Here is a tiny trained network, its code and every weight. The questions are about switching its units off for an input and a class, where a switched-off unit gives its printed mean instead of its output.

import numpy as np


def w(rows, s, z=0):
    codes = np.array(rows[::2]) - 128.0
    scale = np.full(codes.shape[1], s)
    scale[-1] = z or s
    return codes * scale


def norm(h):
    return h / np.sqrt((h * h).mean(-1, keepdims=True) + 1e-5)


def f(y):
    return y / 2 * (1 + np.tanh(0.7978845608 * (y + 0.044715 * y**3)))


def log_softmax(a):
    a = a - a.max(-1, keepdims=True)
    return a - np.log(np.exp(a).sum(-1, keepdims=True))


def net(x, mask):
    res = np.array(x, float).reshape(1, 5) / 4 @ E
    u = 0
    for l in range(2):
        y = f(norm(res) @ A[l][:, :-1].T + A[l][:, -1])
        res = res + np.where(mask[u : u + 10], y, B[l][:, -1]) @ B[l][:, :-1]
        u += 10
    return log_softmax(norm(res)[-1] @ U[:, :-1].T + U[:, -1])


A, B = {}, {}
E = w([
[45,195,166,180,155,90,249,215,245,113,120,150],'x0',
[221,173,135,80,121,145,142,201,111,80,141,128],'x1',
[117,255,111,152,144,146,69,68,156,118,138,88],'x2',
[168,149,129,91,230,59,172,94,111,188,123,156],'x3',
[195,121,184,206,165,172,251,71,250,59,96,77],'x4',
],0.0089)
A[0] = w([
[54,169,133,135,139,104,159,209,154,144,130,144,1],'0.n0',
[79,173,115,116,130,102,112,175,115,139,130,139,106],'0.n1',
[1,99,123,151,140,97,140,91,142,157,128,126,39],'0.n2',
[120,157,127,119,184,80,148,132,117,163,136,150,53],'0.n3',
[77,247,124,127,137,129,108,124,139,118,129,118,44],'0.n4',
[60,137,135,144,44,158,117,183,143,83,134,118,41],'0.n5',
[125,155,138,94,194,84,164,134,117,159,129,136,61],'0.n6',
[180,191,129,101,123,117,141,235,121,102,135,127,40],'0.n7',
[94,46,130,108,129,107,180,210,122,134,124,146,42],'0.n8',
[77,146,136,113,125,102,126,183,112,145,124,148,78],'0.n9',
],0.026,0.0086)
B[0] = w([
[79,138,101,87,114,63,177,54,67,42,80,77,245],'0.n0',
[122,125,163,93,107,176,138,173,135,197,194,51,212],'0.n1',
[100,150,182,109,144,215,131,77,137,139,95,241,241],'0.n2',
[175,89,72,150,143,153,98,178,142,97,69,115,190],'0.n3',
[176,179,152,215,107,22,104,105,139,143,174,155,229],'0.n4',
[175,91,28,145,187,140,93,195,149,119,36,110,244],'0.n5',
[139,109,49,143,169,129,97,179,148,126,60,115,204],'0.n6',
[82,140,186,112,144,217,131,57,135,141,91,251,232],'0.n7',
[183,198,154,221,106,35,91,106,146,145,172,144,254],'0.n8',
[118,80,140,87,115,171,151,174,131,174,209,85,205],'0.n9',
],0.024,0.014)
A[1] = w([
[104,132,115,93,113,104,105,160,135,53,146,139,89],'1.n0',
[108,149,150,190,162,129,251,168,248,82,113,123,209],'1.n1',
[75,94,143,130,82,132,122,162,179,67,164,126,75],'1.n2',
[131,53,128,114,109,88,137,171,114,106,145,161,57],'1.n3',
[130,154,115,120,116,166,134,119,169,107,157,98,37],'1.n4',
[142,89,111,66,104,113,51,104,45,90,147,135,103],'1.n5',
[113,121,105,79,118,93,132,86,73,75,115,89,76],'1.n6',
[129,126,149,114,126,148,139,158,150,159,175,82,100],'1.n7',
[80,149,175,134,129,119,168,126,184,94,173,158,8],'1.n8',
[136,148,160,156,113,106,142,134,169,106,163,107,4],'1.n9',
],0.023,0.0036)
B[1] = w([
[117,131,117,117,164,109,150,113,97,189,111,140,127],'1.n0',
[114,63,153,36,84,192,132,191,99,178,250,23,248],'1.n1',
[146,116,113,123,121,127,131,103,84,132,112,119,124],'1.n2',
[125,208,103,153,133,154,84,84,142,155,115,62,135],'1.n3',
[82,144,118,120,143,90,118,187,103,232,115,149,130],'1.n4',
[87,133,123,110,126,94,197,114,118,96,106,100,192],'1.n5',
[95,100,126,87,90,90,164,143,94,56,162,132,171],'1.n6',
[132,52,174,97,125,119,154,122,141,22,184,128,162],'1.n7',
[115,97,118,89,139,143,147,189,122,142,124,106,169],'1.n8',
[123,89,135,158,95,93,103,133,119,130,157,146,166],'1.n9',
],0.015,0.012)
U = w([
[198,69,7,149,178,162,89,205,162,113,29,94,35],'0',
[96,150,195,110,128,227,144,59,141,150,100,249,114],'1',
[189,176,157,225,77,14,102,114,145,153,203,138,157],'2',
[81,121,101,77,91,75,209,82,72,61,103,69,85],'3',
[123,60,154,64,94,160,147,191,118,168,229,56,246],'4',
],0.012,0.0011)

Each question gives the input, the list of numbers given to net, and the class t.
The units are the neurons (one row each of A and B). Each row of codes is followed by its name. A weight is (code - 128) times the scale printed after its matrix; where a second scale follows, it is the last column's (A, B and U).
mask holds one flag per neuron, layer by layer. A switched-off neuron (its flag False) gives its mean, the last column of its row in B, instead of its output. The means were averaged over made-up inputs and are rounded, as every weight is.
A unit's drop is (log p(t) with every unit on - log p(t) with that unit switched off) / (log p(t) with every unit on - log p(t) with every unit switched off).
most important unit: the unit with the biggest drop
top k neurons: the k neurons with the biggest drops, biggest first
top k neurons in layer l: the k neurons of layer l with the biggest drops, biggest first
input [8,1,-7,1,1], class 3: most important unit	0.n0
input [1,2,1,4,-7], class 4: top 2 neurons	[0.n1, 0.n9]
input [7,2,5,-5,-8], class 4: top 4 neurons	[0.n1, 0.n9, 0.n8, 1.n5]
input [-7,-1,7,0,4], class 2: top 4 neurons	[0.n0, 0.n5, 0.n7, 0.n2]
input [1,5,-4,4,6], class 4: top 4 neurons	[1.n1, 0.n2, 0.n5, 0.n4]
input [-7,3,3,3,-6], class 3: top 2 neurons in layer 1	[1.n5, 1.n1]
input [4,4,5,7,2], class 0: top 2 neurons in layer 0	[0.n6, 0.n3]
input [7,-2,6,1,-8], class 4: top 2 neurons	[0.n1, 0.n9]
input [3,4,-5,5,-7], class 4: top 4 neurons	[0.n1, 0.n9, 0.n5, 0.n4]
input [-8,8,7,-1,-5], class 1: top 2 neurons in layer 0	[0.n0, 0.n8]
input [8,3,7,3,6], class 3: top 3 neurons	[0.n0, 0.n8, 1.n1]
input [-8,6,-5,7,-5], class 3: top 3 neurons	[0.n5, 1.n5, 0.n2]
input [0,-2,6,7,-4], class 0: top 2 neurons	[0.n3, 0.n6]
input [-7,2,4,-1,3], class 3: most important unit	0.n8
input [-8,-8,-7,-5,-6], class 1: top 2 neurons	[0.n0, 0.n4]
input [6,-6,-7,3,-6], class 2: top 3 neurons	[0.n8, 0.n7, 1.n1]
input [-4,-3,-3,4,-5], class 4: top 2 neurons	[0.n5, 0.n0]
input [3,-2,7,0,8], class 4: top 3 neurons	[1.n1, 0.n8, 1.n8]
input [-3,5,-3,-4,-1], class 1: top 3 neurons in layer 0	[0.n7, 0.n6, 0.n3]
input [7,0,1,8,3], class 0: most important unit	0.n6
input [-7,0,8,3,1], class 2: top 4 neurons in layer 0	[0.n0, 0.n7, 0.n2, 0.n5]
input [2,-7,6,7,5], class 0: top 4 neurons in layer 0	[0.n6, 0.n3, 0.n7, 0.n8]
input [-4,2,8,-2,7], class 2: top 4 neurons in layer 0	[0.n4, 0.n0, 0.n9, 0.n1]
input [-2,-6,-7,4,-6], class 2: top 3 neurons in layer 0	[0.n8, 0.n7, 0.n5]
input [0,2,8,8,8], class 0: top 2 neurons in layer 0	[0.n6, 0.n8]
